The rows lie along a hidden order. The number after each row says roughly how far along it the row is, from 0 to 9. A new part has a new order.
+0.89  -1.05  +1.22  +1.18  +3.59  -3.19  -2.01  -2.05  -4.73  +0.12  +1.74  +2.66  +0.77  +1.18  -0.51  -3.15  -1.82  +2.84  +2.75  -3.27  +0.29  +1.70  +1.59  +5.37  -1.52  +3.82  +1.96  -0.16  -1.20  +2.61  +0.39  +0.67  +0.87  +1.75  -2.02  +1.20  +2.08  +1.82  +1.55  -3.21  +4.98  -1.03  -1.85  +5.82  +2.87  +0.96  -1.97  -1.00  -0.83  -0.48  -1.36  -4.83  +0.17  +3.45  -0.15  -3.33  -4.83  +0.82  -1.73  -1.55  -3.31  +2.23  -5.59  +3.58  -1.86  -1.36 => 4
-0.83  -3.07  +2.19  -0.44  +4.33  -1.76  -0.92  -3.51  -6.45  +0.29  +2.18  +2.97  -0.97  -2.01  -0.83  -4.40  -1.89  +0.10  +3.85  -3.05  -0.50  +2.64  +2.27  +8.17  -6.57  +0.52  +4.18  +3.85  +0.06  +0.58  -1.71  +0.75  -1.39  +2.65  -1.49  +1.41  +2.73  +1.21  +3.23  -3.97  +2.10  -3.15  -1.91  +9.99  +3.80  +2.84  -1.31  -1.23  +0.05  -0.66  -2.82  -7.24  +1.09  +4.46  -2.99  -3.61  -4.67  +1.38  +1.34  -2.64  -3.58  +1.64  -5.60  +4.42  -1.83  +2.98 => 9
-0.21  -2.36  +2.22  +0.13  +4.10  -2.76  -1.73  -3.64  -5.44  -0.11  +2.39  +2.80  -0.07  -0.41  -0.68  -3.65  -1.93  +1.37  +3.36  -3.32  +0.44  +2.50  +2.25  +7.18  -5.24  +2.53  +3.62  +2.01  -0.47  +1.24  -1.09  +0.73  -0.60  +2.37  -2.20  +1.08  +2.79  +1.68  +2.58  -3.90  +3.96  -2.84  -2.41  +9.05  +3.21  +2.50  -2.38  -1.44  -0.23  -0.78  -2.35  -6.61  +0.85  +4.49  -1.97  -4.27  -5.30  +1.22  -0.23  -2.48  -4.24  +2.01  -6.06  +4.25  -2.07  +0.74 => 8
-0.12  -2.06  +1.53  +1.49  +0.49  -0.52  +1.62  +1.45  -1.06  +1.93  -0.11  +0.26  +2.02  -0.03  -1.67  -0.35  +0.23  -0.66  +0.62  -0.86  -3.19  +1.72  +0.46  -0.30  +2.11  +1.42  -1.49  +1.16  -0.51  +0.15  +3.88  -0.02  -0.01  +0.61  +1.92  +1.39  +1.89  -0.13  +0.91  +0.38  +3.23  +4.10  -0.21  -1.25  +1.48  +2.94  +1.35  +3.40  -0.41  +0.63  -0.85  -2.88  +0.82  -0.53  -1.70  -0.13  -1.03  +0.53  +0.50  -1.80  -2.62  +0.71  -2.32  +1.05  -1.74  +1.25 => 0
+1.91  -0.79  -0.18  +1.04  +2.01  -2.25  -1.33  -0.92  -3.65  +0.63  +1.00  +2.32  +0.27  +0.50  -0.44  -3.06  -1.57  +2.76  +3.03  -2.30  +0.37  +1.45  +1.05  +4.44  -1.48  +2.55  +1.15  +1.09  -1.46  +2.62  +1.10  +0.50  +1.36  +0.08  -0.97  +1.86  +1.68  +1.25  +1.23  -2.78  +3.22  -0.20  -0.77  +4.45  +2.90  +2.10  -0.29  +0.27  -1.05  +0.27  -1.00  -4.38  +0.44  +2.33  -0.04  -2.45  -4.45  +0.57  +0.27  -1.39  -2.07  +3.65  -4.38  +3.88  -1.85  +0.23 => 3
+1.64  -0.91  +0.39  +0.84  +2.20  -2.49  -1.68  -1.42  -5.06  +0.20  +1.71  +2.82  +0.06  +0.63  -0.28  -3.58  -1.60  +2.65  +3.26  -2.77  +0.96  +1.53  +1.60  +5.22  -3.19  +2.70  +2.12  +0.96  -1.31  +2.92  +0.06  +0.46  +1.09  +0.88  -2.35  +1.46  +2.20  +1.87  +1.50  -3.60  +3.83  -1.59  -1.44  +6.49  +3.36  +2.20  -1.40  -0.83  -0.95  -0.17  -1.17  -4.90  +0.71  +2.98  -0.45  -3.52  -5.06  +0.80  -0.23  -1.77  -2.59  +3.38  -5.28  +4.38  -2.13  -0.11 => 5
+0.78  -1.70  +0.86  +1.71  -0.26  +0.06  +1.70  +1.88  -1.05  +1.58  +0.46  +0.75  +2.19  +1.33  -1.13  -0.63  +0.71  +0.05  +0.71  -1.12  -1.87  +1.27  +0.29  -0.09  +3.31  +1.77  -1.86  +0.77  -1.06  +1.62  +4.05  -0.34  +0.77  +0.25  +0.60  +0.92  +2.29  +0.69  +0.24  -0.32  +4.72  +3.90  -1.20  -1.29  +1.49  +2.51  +0.39  +2.87  -0.71  +0.49  -0.36  -2.63  +1.22  -0.58  -1.26  -0.25  -1.32  +0.44  +0.09  -1.71  -1.53  +1.39  -2.00  +0.89  -2.29  -0.01 => 0
+0.81  -1.18  +0.90  +1.50  +2.17  -2.34  -0.73  -0.20  -3.04  +0.83  +0.65  +1.82  +1.16  +0.56  -0.94  -2.36  -1.26  +1.93  +2.24  -1.93  -1.06  +1.62  +1.28  +2.79  -0.14  +2.58  +0.34  +0.36  -1.07  +1.70  +1.84  +0.39  +0.74  +0.80  -0.23  +1.67  +1.93  +0.83  +1.24  -1.85  +3.94  +1.57  -0.96  +3.32  +2.48  +2.79  -0.14  +1.02  -0.82  +0.16  -1.15  -4.12  +0.32  +1.60  -0.53  -1.76  -3.67  +0.57  -0.56  -1.48  -2.82  +2.35  -3.47  +2.38  -1.50  -0.13 => 2

Next part:
+0.28  +1.69  -0.83  +0.78  +0.23  -1.05  -0.22  +0.87  -1.89  -1.35  -1.36  +2.65  +0.22  -0.31  -0.88  -2.52  -0.46  +0.33  +1.97  -2.11  -0.77  -0.02  -1.35 => 9
-0.29  +1.33  +0.30  -0.56  -1.73  -0.02  -2.40  +1.25  +0.46  +1.22  +0.82  +1.96  +2.91  +1.96  -0.68  -0.79  +0.07  +0.79  -1.37  -0.62  -0.22  +4.63  -2.87 => 8
+0.19  +0.24  +0.56  +0.33  +2.00  -0.30  -0.08  +2.41  -0.50  -1.33  -1.51  +0.88  +1.76  +0.14  +0.07  -0.78  +1.27  -0.65  +1.25  -1.92  -1.35  +1.18  -5.19 => 0
+0.76  -2.70  +0.82  +3.16  -1.59  -0.08  +0.77  +0.15  -2.67  +0.94  +0.49  +0.66  +0.32  +1.89  +0.45  -0.44  -0.49  +0.33  +0.73  -0.02  -0.03  -3.52  -0.66 => 6
+1.96  +1.40  +0.25  +9.06  +1.44  +0.90  -0.34  +0.43  -1.42  +0.02  -2.22  +1.77  +0.96  -0.40  +0.03  -1.77  -0.89  -3.19  +0.93  -3.72  -0.90  -0.31  -2.63 => 8
+3.07  -0.02  +1.88  +2.97  +0.57  -0.45  +0.13  -0.29  +0.21  +0.51  -1.40  +1.86  +1.43  -1.05  -0.50  +0.46  +0.41  +0.69  -0.11  -0.91  +0.19  +0.72  -2.68 => 5
-0.71  -0.35  -0.11  -2.42  +2.25  -0.83  -1.49  +2.11  -2.66  -0.48  -0.71  +1.45  +1.43  -1.07  -0.16  +1.58  +0.79  -2.23  +1.46  +1.26  +0.35  +1.49  -1.84 => 9
+0.94  -1.80  -0.32  +3.20  -2.41  -1.27  +0.03  -3.77  -3.27  +2.43  -0.08  -0.39  -0.21  +3.28  +0.44  +0.25  +0.81  +0.15  -0.22  +2.34  +0.30  -1.10  +1.21 => 4
-0.72  +0.62  +0.32  -1.61  -0.30  -0.12  -0.55  -0.42  +0.00  -0.81  -0.91  +0.63  +1.33  -0.25  -0.31  -0.53  -0.18  -0.15  -0.18  -0.82  -0.75  +0.95  -1.48 => 7
-0.58  +3.29  +1.62  -0.53  -1.58  -0.32  -1.84  -1.60  -4.72  -0.32  -0.33  -1.93  +0.87  -0.54  -1.18  -0.35  +1.03  +1.56  +0.28  -0.14  -0.24  +2.42  +1.00 => 4
+1.46  -0.30  +0.25  -3.52  -0.37  -0.50  -1.30  -1.10  -3.48  +1.68  +0.49  +1.32  +0.68  +1.11  +0.40  +1.75  +0.95  -0.75  -0.01  +2.45  -0.70  -0.22  -0.21 => 1
+0.92  +1.52  +0.78  +0.57  -0.03  +0.39  -1.26  -1.83  -0.47  -1.00  -0.51  -0.55  +1.14  +0.59  -0.32  -1.56  +0.28  +1.72  +0.15  -0.92  +1.34  +2.73  -0.47 => 6
+0.99  +0.83  +0.01  +7.61  +1.04  +1.29  +0.50  +0.57  -1.13  -0.15  +0.23  -0.36  +1.66  -2.53  -2.28  -0.48  -0.90  +1.13  -0.83  -0.25  +0.85  +2.00  -1.46 => 6
-0.19  -0.99  +0.35  +1.97  -0.20  -0.34  -0.12  +0.17  -1.37  +0.42  +0.08  +0.61  +1.57  +0.08  +0.13  +0.36  +0.14  +0.40  -0.18  -0.65  +0.48  -0.45  -0.97 => 6
-0.07  +1.06  -0.15  +6.71  -0.75  -0.79  -1.02  -2.48  +0.95  -0.16  +0.85  -1.01  +1.31  +2.96  -0.83  -1.52  -2.95  -0.86  -0.95  +0.28  +0.35  -0.65  +0.51 => 7
+0.13  +0.38  -0.13  +2.40  -1.00  +0.24  -0.27  +1.66  -0.02  -1.05  +0.47  +0.43  -0.30  -0.62  -1.16  -0.37  +0.69  -0.42  -0.46  -0.26  -0.46  +0.19  -1.21 => 5
+0.81  +1.50  -0.03  -1.52  +1.92  +0.14  +0.60  +1.51  -0.37  -0.10  -0.94  +0.69  +0.06  -0.67  +0.27  -0.71  +0.12  +0.75  +0.07  -0.24  -0.99  +0.78  -2.76 => 4
+1.16  +0.13  -1.35  -5.88  +0.11  -1.03  -1.30  +0.67  -1.70  +0.62  -0.57  +0.10  +1.52  -1.22  -0.39  +1.32  +0.02  -2.90  -0.83  +0.38  +1.32  +1.15  +1.09 => 2
+0.72  -1.07  +0.24  -0.29  +0.34  -0.94  -1.25  +1.22  -0.59  -0.56  -1.51  +0.13  +1.91  -0.91  -1.28  -0.01  -0.17  -3.86  -0.93  -0.09  +0.31  +1.87  -1.69 => 8
+0.31  +0.92  +0.46  +2.07  -0.13  +0.42  -0.01  +0.96  -1.30  +0.41  -0.84  +0.84  +0.99  -1.06  -1.02  +0.68  +0.10  -1.18  -0.09  -1.70  -1.62  -1.27  -3.30 => 5
-0.92  -0.10  -0.77  -0.96  +0.02  +1.38  +0.52  +1.24  -1.06  -0.68  +0.64  +1.06  -0.27  +0.51  -1.11  -1.04  -0.82  +0.71  +0.82  +0.27  -1.47  -0.01  -2.74 => 6
+0.96  -0.45  -0.07  -1.68  +2.12  -0.71  +0.60  -0.93  +1.32  +0.01  -0.98  -1.35  -1.59  -1.71  -0.76  -2.11  -1.34  +2.23  +1.01  +0.90  +1.28  +0.52  -0.16 => 9
-0.44  +1.22  -0.82  +1.65  -1.45  +0.71  -0.31  +2.20  -1.98  -1.19  +0.05  +0.87  +1.09  -0.30  -2.14  -0.62  +0.59  +0.65  +0.88  -0.33  -2.92  +2.18  -4.04 => 7
+1.63  -0.08  -1.25  -2.53  +1.24  +0.33  -3.58  +1.30  -1.35  -0.46  -2.16  +0.94  +1.80  -0.31  +0.61  +0.50  +1.07  -3.93  -1.15  -2.62  -1.60  +1.03  -5.36 => 4
+0.41  +1.42  -0.04  -0.02  -1.94  -0.37  -1.15  +1.67  +0.62  -0.30  -0.83  +1.05  +2.30  +2.15  -0.91  -1.67  +0.72  -0.14  +0.23  -0.19  -0.89  +1.58  -2.07 => 8
+0.54  +0.96  -0.43  -4.55  -0.68  -0.26  -1.41  +1.26  +1.33  +1.01  +0.03  +0.81  +1.01  -0.77  +0.15  +0.85  +0.53  -0.08  -0.83  -0.82  -0.78  +2.26  -1.34 => 7

Next part:
-2.07  -1.05  +0.85  -1.12  +3.08  -0.58  +0.05  +0.16  +1.51  -4.84  -0.32  -0.09  -0.77  +2.77  -2.33  -3.27  +0.56  +1.23  +1.51  -1.03  -1.33  -1.10  -0.40  -1.89  +1.99  +1.08  -0.76  -0.29  +3.34  -1.68  -0.48  +0.18  -0.02  +1.49  -2.47  +1.21  -3.87  -0.09  +3.19  +1.05  +1.51  +0.84  -0.07  -0.24  -1.28  +0.17  +0.16  +5.51  -0.47  -1.01  +1.16  +0.57  -2.81  +3.87  -0.91  +0.47  +1.35  +2.28  -0.41  -1.20  +0.50  +0.55  -4.38  -1.40  +1.87  -1.11 => 8
-1.67  -0.31  +0.23  -0.19  +1.39  -0.26  +0.15  +0.38  +0.97  -3.53  -0.29  -0.57  -0.70  +0.95  -1.40  -1.70  +0.46  +0.45  +3.24  -0.47  -0.42  -1.37  -0.10  -1.13  +1.12  +0.52  -0.49  -1.15  +1.79  -0.65  -1.10  +0.32  +0.33  +0.72  -2.41  +0.55  -2.31  -0.50  +0.93  +0.81  +0.65  +0.92  -0.28  +0.03  -1.02  -0.24  +0.69  +2.84  -0.07  -0.52  +0.74  -0.29  -1.15  +3.02  -0.22  +0.51  +1.14  +1.81  +0.20  -0.90  +0.71  +0.56  -2.52  -1.32  +1.21  -0.70 => 0
-1.86  +0.33  +1.07  -0.53  +1.65  -0.06  +0.45  +0.75  +1.60  -3.01  -0.38  -0.76  -0.04  +1.09  -1.45  -3.05  +1.39  +0.69  +1.34  -0.31  -1.02  -1.36  -0.17  +1.32  +1.26  +0.55  -0.68  -1.08  +3.00  -1.73  -1.04  +0.37  +0.61  +2.26  -2.63  +0.56  -3.00  +0.23  +1.65  +0.58  +0.91  -0.24  +0.21  -0.03  -0.78  -0.30  +0.44  +1.77  -0.21  -0.59  +1.24  +0.12  -0.54  +2.78  -0.03  +0.50  +0.77  +1.67  -0.13  +0.06  -0.96  +0.28  -3.05  -1.45  +1.98  +0.01 => 8
-1.11  +1.29  -1.28  +1.67  -1.36  +0.89  -0.11  +0.54  -0.69  -0.48  -0.43  -1.01  -0.93  -1.79  +0.80  +1.99  -0.58  +0.02  +4.68  +0.77  +1.48  -0.88  +1.07  -0.30  +0.55  -0.19  +0.90  -1.19  -0.37  +1.51  -0.71  +0.41  +1.36  -1.13  -0.97  -0.49  +1.76  -1.75  -1.40  -0.12  -0.43  -0.14  -0.03  -0.62  +0.58  +0.20  +1.55  -2.87  +0.65  +1.11  -0.05  -1.13  +0.18  -0.14  +1.57  +0.50  +0.46  +1.39  +3.26  -0.44  +1.27  +0.25  -1.63  -0.52  +0.02  +0.18 => 5
-0.08  +0.69  -0.97  +1.03  -1.14  +0.16  -0.06  +0.20  -0.97  -0.47  -0.05  -0.25  -0.37  -1.57  +1.02  +2.71  -0.49  -0.20  +7.03  +0.52  +2.10  -0.96  +0.63  -0.83  +0.46  -0.25  +0.49  -0.93  -0.72  +3.05  -1.40  +0.43  +0.92  -2.33  -0.72  -0.26  +2.03  -1.23  -1.99  -0.17  -0.56  +0.91  -0.44  +0.00  -0.32  -0.44  +2.10  -1.78  +0.35  +0.56  -0.21  -1.09  +1.04  +0.22  +1.05  +0.57  +0.40  +0.53  +1.41  -0.79  +2.09  +0.55  -0.81  -0.04  -0.40  -0.57 => 4
-1.92  +2.80  -0.76  +1.83  -1.25  +1.13  +0.35  +1.37  +0.85  -2.30  -0.62  -1.76  -0.97  -1.51  -0.13  +0.30  +0.55  +0.29  +5.60  +1.10  +0.73  -2.42  +1.23  +0.66  +1.43  +0.05  +0.23  -3.65  +1.22  +0.43  -2.02  +0.81  +1.73  +0.51  -2.86  -0.54  +1.07  -1.36  -1.47  +0.75  -0.03  +0.63  -0.58  -0.48  -0.35  -0.73  +1.61  -2.69  +0.97  +1.41  +0.73  -1.13  +1.76  +1.79  +1.81  +0.87  +0.76  +1.49  +3.30  +0.05  +0.38  +0.21  -1.44  -1.61  +1.31  +1.03 => 6
-0.35  -0.19  +1.82  -1.37  +1.84  -0.63  +0.53  +0.19  -0.26  -0.94  +0.09  +0.58  +1.75  +0.13  -0.66  -3.32  +1.71  +0.51  -1.41  -0.29  -1.10  -0.07  -0.50  +4.36  +0.26  +0.25  -0.66  +0.54  +1.31  -1.69  -0.71  +0.11  +0.33  +2.07  -1.35  +0.81  -3.50  +2.06  +1.27  -0.89  +0.03  -1.80  +1.27  +0.59  -0.59  -0.48  +0.30  -0.28  -0.37  -1.17  +0.99  +0.81  +0.79  +1.19  +0.60  +0.26  -0.26  +1.44  -1.18  +0.93  -2.44  +0.15  -2.60  -0.91  +0.86  +0.06 => 8
-4.12  -0.34  -0.32  +0.00  +3.49  -0.18  +0.24  +0.52  +0.98  -7.18  -0.71  -0.95  -0.66  +0.09  -1.96  -3.76  +0.47  +1.73  +6.01  -0.59  -0.40  -1.62  +0.25  -0.16  +3.16  +0.80  -0.04  -0.34  +3.86  -1.07  -1.36  +0.71  +1.31  +0.99  -4.06  +1.71  -4.73  -1.89  +3.04  +1.14  +0.74  -1.29  +1.24  +0.00  -0.53  +0.73  +1.96  +2.68  +0.12  -1.23  +1.54  -1.21  -2.90  +5.11  +1.51  +1.02  +2.39  +7.57  +2.51  -1.22  +0.62  +1.42  -8.18  -2.32  +3.08  -1.10 => 8
-1.88  +2.29  -1.01  +2.01  -1.09  +1.06  +0.24  +1.09  -0.51  -2.27  -0.64  -1.53  -0.69  -2.59  +0.56  +0.67  +0.22  +0.18  +7.25  +1.15  +1.43  -2.00  +1.37  +1.61  +1.44  -0.13  +0.71  -2.47  +0.42  +1.25  -2.22  +0.92  +2.10  -0.38  -2.89  -0.41  +1.00  -1.96  -1.94  +0.05  -0.54  -0.44  +0.06  -0.43  +0.17  -0.58  +2.39  -3.70  +0.97  +1.18  +0.55  -1.56  +1.08  +1.32  +2.61  +1.02  +0.84  +2.47  +4.13  -0.34  +0.61  +0.53  -3.05  -1.60  +0.70  +0.60 => 5
-2.31  +1.81  -0.57  +1.43  -0.22  +0.97  +0.40  +1.34  +2.19  -2.71  -0.63  -2.19  -0.98  -0.63  -0.69  -1.00  +0.52  -0.04  +2.04  +0.60  -0.29  -2.13  +0.85  +0.59  +1.15  -0.08  -0.03  -3.37  +1.77  -0.95  -1.41  +0.61  +0.98  +1.18  -2.50  -0.28  -0.32  -1.58  -0.14  +1.60  +0.20  +0.09  -0.29  -0.09  -0.04  -0.28  +0.77  -1.37  +0.90  +0.70  +0.59  -1.42  +0.47  +1.72  +1.36  +0.52  +1.12  +2.27  +2.85  +0.03  -0.13  +0.33  -1.60  -1.65  +2.06  +1.02 => 6
-1.93  -1.61  +0.55  -2.23  +4.98  -1.44  -0.19  -1.17  -0.43  -6.38  -0.22  +2.92  -0.96  +2.52  -2.48  -2.70  -0.06  +2.74  +9.99  -1.28  -0.25  -0.13  -0.46  -4.37  +3.29  +2.12  -0.43  +4.26  +2.80  -0.32  +0.04  +0.19  +0.67  -0.12  -3.06  +2.00  -4.73  -0.30  +3.33  +0.17  +1.42  +1.32  +0.56  -0.67  -1.75  +0.71  +1.50  +9.27  -0.70  -1.26  +1.32  +1.71  -3.99  +5.53  -1.10  +0.96  +1.55  +4.10  -0.13  -2.13  +2.80  +1.05  -9.99  -1.01  +0.89  -2.13 => 9
